Here is a tiny trained network, its code and every weight. The questions are about switching its units off for an input and a target symbol, where a switched-off unit gives its printed mean instead of its output.

import numpy as np


def w(rows, s, z=0):
    codes = np.array(rows[::2]) - 128.0
    scale = np.full(codes.shape[1], s)
    scale[-1] = z or s
    return codes * scale


def f(y):
    return y / 2 * (1 + np.tanh(0.7978845608 * (y + 0.044715 * y**3)))


def softmax(a):
    e = np.exp(a - a.max(-1, keepdims=True))
    return e / e.sum(-1, keepdims=True)


def log_softmax(a):
    a = a - a.max(-1, keepdims=True)
    return a - np.log(np.exp(a).sum(-1, keepdims=True))


def net(x, mask):
    ids = ['ΓΘΦζηλμ'.index(c) for c in x.split()]
    T = len(ids)
    res = E[ids] + P[:T]
    r = res
    for j in range(3):
        rows = slice(4 * j, 4 * j + 4)
        q, k, v = (r @ M[0][rows].T for M in (Q, K, V))
        z = softmax(np.where(np.tri(T) > 0, q @ k.T / 4**0.5, -1e9)) @ v
        o = O[0][rows]
        res = res + np.where(mask[j], z, o[:, -1]) @ o[:, :-1]
    y = f(res @ A[0][:, :-1].T + A[0][:, -1])
    res = res + np.where(mask[3:11], y, B[0][:, -1]) @ B[0][:, :-1]
    return log_softmax(res[-1] @ U[:, :-1].T + U[:, -1])


Q, K, V, O, A, B = {}, {}, {}, {}, {}, {}
E = w([
[119,84,193,88,112,59,91,57,141],'Γ',
[10,7,145,148,106,57,67,117,74],'Θ',
[140,89,45,146,138,128,146,43,136],'Φ',
[159,114,163,140,8,92,138,82,124],'ζ',
[82,55,152,21,152,110,134,120,187],'η',
[133,110,145,52,80,103,131,128,211],'λ',
[145,94,66,76,21,107,141,81,47],'μ',
],0.016)
P = w([
[189,177,138,191,167,77,203,196,111],'0',
[142,104,88,141,134,218,157,119,170],'1',
[153,51,83,208,175,137,180,158,135],'2',
[129,102,116,127,105,207,89,117,187],'3',
[207,60,77,155,150,130,126,162,130],'4',
[75,103,146,139,112,166,124,55,148],'5',
[119,103,61,170,186,45,177,85,133],'6',
[86,122,173,97,102,184,8,125,177],'7',
[192,108,80,106,75,79,74,205,127],'8',
],0.015)
Q[0] = w([
[68,254,116,163,145,133,195,122,143],'H1',
[144,69,68,132,84,76,137,96,177],'H1',
[204,101,126,155,191,28,162,237,67],'H1',
[132,90,152,112,127,123,186,104,122],'H1',
[50,228,197,112,156,178,217,92,62],'H2',
[170,135,108,85,106,180,80,147,112],'H2',
[62,101,106,126,125,172,108,19,153],'H2',
[209,28,96,132,128,38,228,122,165],'H2',
[207,109,130,127,187,137,169,163,90],'H3',
[67,144,160,70,57,222,104,112,121],'H3',
[75,216,162,155,233,121,167,46,105],'H3',
[97,63,62,78,112,58,143,28,153],'H3',
],0.0092)
K[0] = w([
[140,57,138,177,141,106,182,168,102],'H1',
[72,209,134,78,177,136,105,49,123],'H1',
[30,54,80,111,41,163,63,88,110],'H1',
[116,154,111,109,89,107,122,72,127],'H1',
[159,88,141,152,158,124,227,124,146],'H2',
[177,108,150,95,135,128,116,176,175],'H2',
[116,99,157,59,144,48,176,123,100],'H2',
[80,154,140,129,96,170,100,9,154],'H2',
[165,61,48,135,73,147,119,80,177],'H3',
[224,157,142,145,165,83,167,222,58],'H3',
[117,107,107,160,137,112,224,114,127],'H3',
[83,175,172,87,73,86,140,96,102],'H3',
],0.011)
V[0] = w([
[88,135,177,135,167,88,129,162,77],'H1',
[180,177,80,206,148,122,145,201,182],'H1',
[114,146,140,208,78,126,155,132,138],'H1',
[136,116,127,114,69,129,56,112,160],'H1',
[166,125,166,143,84,115,192,168,127],'H2',
[120,97,183,82,96,121,134,190,120],'H2',
[84,156,93,121,79,118,125,174,103],'H2',
[159,100,74,72,127,71,129,136,85],'H2',
[218,202,203,120,140,93,143,110,186],'H3',
[93,64,103,137,216,88,101,86,166],'H3',
[164,81,115,9,141,172,149,157,177],'H3',
[169,111,136,139,117,181,103,66,72],'H3',
],0.013)
O[0] = w([
[137,129,191,88,182,149,89,109,131,66],'H1',
[137,183,139,95,87,93,104,121,78,3],'H1',
[133,194,143,140,72,107,68,158,141,90],'H1',
[64,168,126,169,106,122,188,137,141,185],'H1',
[113,30,127,172,108,122,139,91,158,109],'H2',
[178,59,199,125,151,102,152,92,154,222],'H2',
[148,119,113,39,103,136,159,71,135,76],'H2',
[197,130,103,120,112,154,247,158,150,186],'H2',
[104,199,170,216,184,135,174,113,155,118],'H3',
[188,161,142,27,171,189,191,148,89,196],'H3',
[88,135,148,81,195,83,137,76,103,215],'H3',
[175,31,188,172,129,101,82,201,125,61],'H3',
],0.011,0.0061)
A[0] = w([
[145,242,118,173,173,50,122,95,98,1],'N1',
[123,52,129,87,131,25,146,121,104,65],'N2',
[171,109,165,210,131,2,181,161,174,176],'N3',
[56,188,106,127,113,133,62,100,129,162],'N4',
[105,107,155,112,135,212,137,49,155,208],'N5',
[93,172,106,204,146,77,205,196,153,37],'N6',
[71,134,72,121,40,162,100,129,160,137],'N7',
[66,117,153,215,100,174,122,88,173,179],'N8',
],0.0081,0.0039)
B[0] = w([
[48,186,186,142,67,94,89,147,158,172],'N1',
[236,171,80,146,79,196,160,134,118,230],'N2',
[81,92,128,143,87,182,109,96,125,252],'N3',
[173,168,117,155,139,254,101,206,121,153],'N4',
[86,171,89,122,100,83,209,131,206,231],'N5',
[80,134,157,151,170,127,28,65,51,196],'N6',
[119,45,174,159,247,161,124,150,216,194],'N7',
[190,125,163,99,149,18,143,150,124,220],'N8',
],0.0078,0.015)
U = w([
[127,140,169,170,181,248,121,151,89,107],'Γ',
[151,136,124,71,107,139,79,139,89,234],'Θ',
[58,177,26,125,83,65,127,253,116,218],'Φ',
[123,90,74,103,127,18,93,155,139,93],'ζ',
[182,154,133,180,156,75,219,219,97,79],'η',
[52,122,53,67,103,126,77,63,115,120],'λ',
[77,129,95,150,73,231,143,146,148,2],'μ',
],0.0046,0.0041)

Each question gives the input, a string of symbols that net reads in full, and the target symbol t.
The units are the heads (4 rows each of Q, K, V and O) and the neurons (one row each of A and B). Each row of codes is followed by its name. A weight is (code - 128) times the scale printed after its matrix; where a second scale follows, it is the last column's (O, A, B and U).
mask holds one flag per unit, heads first, then neurons. A switched-off unit (its flag False) gives its mean, the last column of its rows in O or B, instead of its output. The means were averaged over made-up inputs and are rounded, as every weight is.
A unit's drop is (log p(t) with every unit on - log p(t) with that unit switched off) / (log p(t) with every unit on - log p(t) with every unit switched off).
The circuit of an input: a set's keep is (log p(t) with only the set's units on - log p(t) with every unit switched off) / (log p(t) with every unit on - log p(t) with every unit switched off). Starting from all 11 units, units are removed one at a time, each time the one whose removal leaves the highest keep (on an exact tie, the one counted first), for as long as the keep stays at least 0.8.
units of the circuit, in order: the units of the circuit, biggest drop first
most important unit: the unit with the biggest drop
top k neurons: the k neurons with the biggest drops, biggest first
heads that matter: for each layer, one digit per head in row order, 1 if its drop is at least 0.15 and else 0, layers parted by /
input Θ μ Φ Γ, target μ: most important unit -> H3
input Θ λ η η Γ ζ η Φ, target μ: heads that matter -> 001
input Φ η η η ζ ζ, target Θ: heads that matter -> 100
input η η Γ λ, target λ: units of the circuit, in order -> (H1 H3 N5)
input η λ η λ η ζ μ ζ Φ, target ζ: units of the circuit, in order -> (H3 H2)
input η η μ η, target λ: heads that matter -> 101
input ζ λ λ μ η η η, target η: top 3 neurons -> (N3 N2 N6)
input Γ λ Γ μ η ζ, target η: heads that matter -> 001
input μ μ Θ λ η Γ η λ, target ζ: top 2 neurons -> (N8 N2)
input λ Φ Γ μ, target Φ: heads that matter -> 101
input Γ μ η λ, target η: units of the circuit, in order -> (H3 N8)
input ζ Φ Θ μ μ η λ, target η: units of the circuit, in order -> (H3 H1 N3 N2)
input Γ λ ζ, target λ: heads that matter -> 101
input Γ Θ ζ λ Θ, target λ: units of the circuit, in order -> (H1 N6 H3)
input μ Γ η η Θ Φ, target ζ: heads that matter -> 001
input η Γ Θ λ ζ, target λ: top 2 neurons -> (N6 N3)
input η η ζ Φ Φ, target Φ: units of the circuit, in order -> (H2)
input λ Φ Γ ζ ζ μ Θ η Θ, target η: units of the circuit, in order -> (H1 H3 N2 N3)
input η Γ μ, target Γ: heads that matter -> 111
input μ Γ η η, target ζ: top 2 neurons -> (N8 N2)
input Θ η λ Γ Φ Φ η, target Φ: heads that matter -> 011
input Θ Θ Θ Θ ζ, target Θ: units of the circuit, in order -> (H3)
input Φ ζ ζ Γ ζ η Θ η Φ, target η: units of the circuit, in order -> (H1 H3 N3)
input Θ η ζ ζ ζ Γ η ζ, target μ: units of the circuit, in order -> (H3 N8)
input η Θ Θ ζ η η μ, target η: top 3 neurons -> (N3 N2 N6)
input η ζ η μ η λ η, target λ: units of the circuit, in order -> (H1 N6 H3 N3)
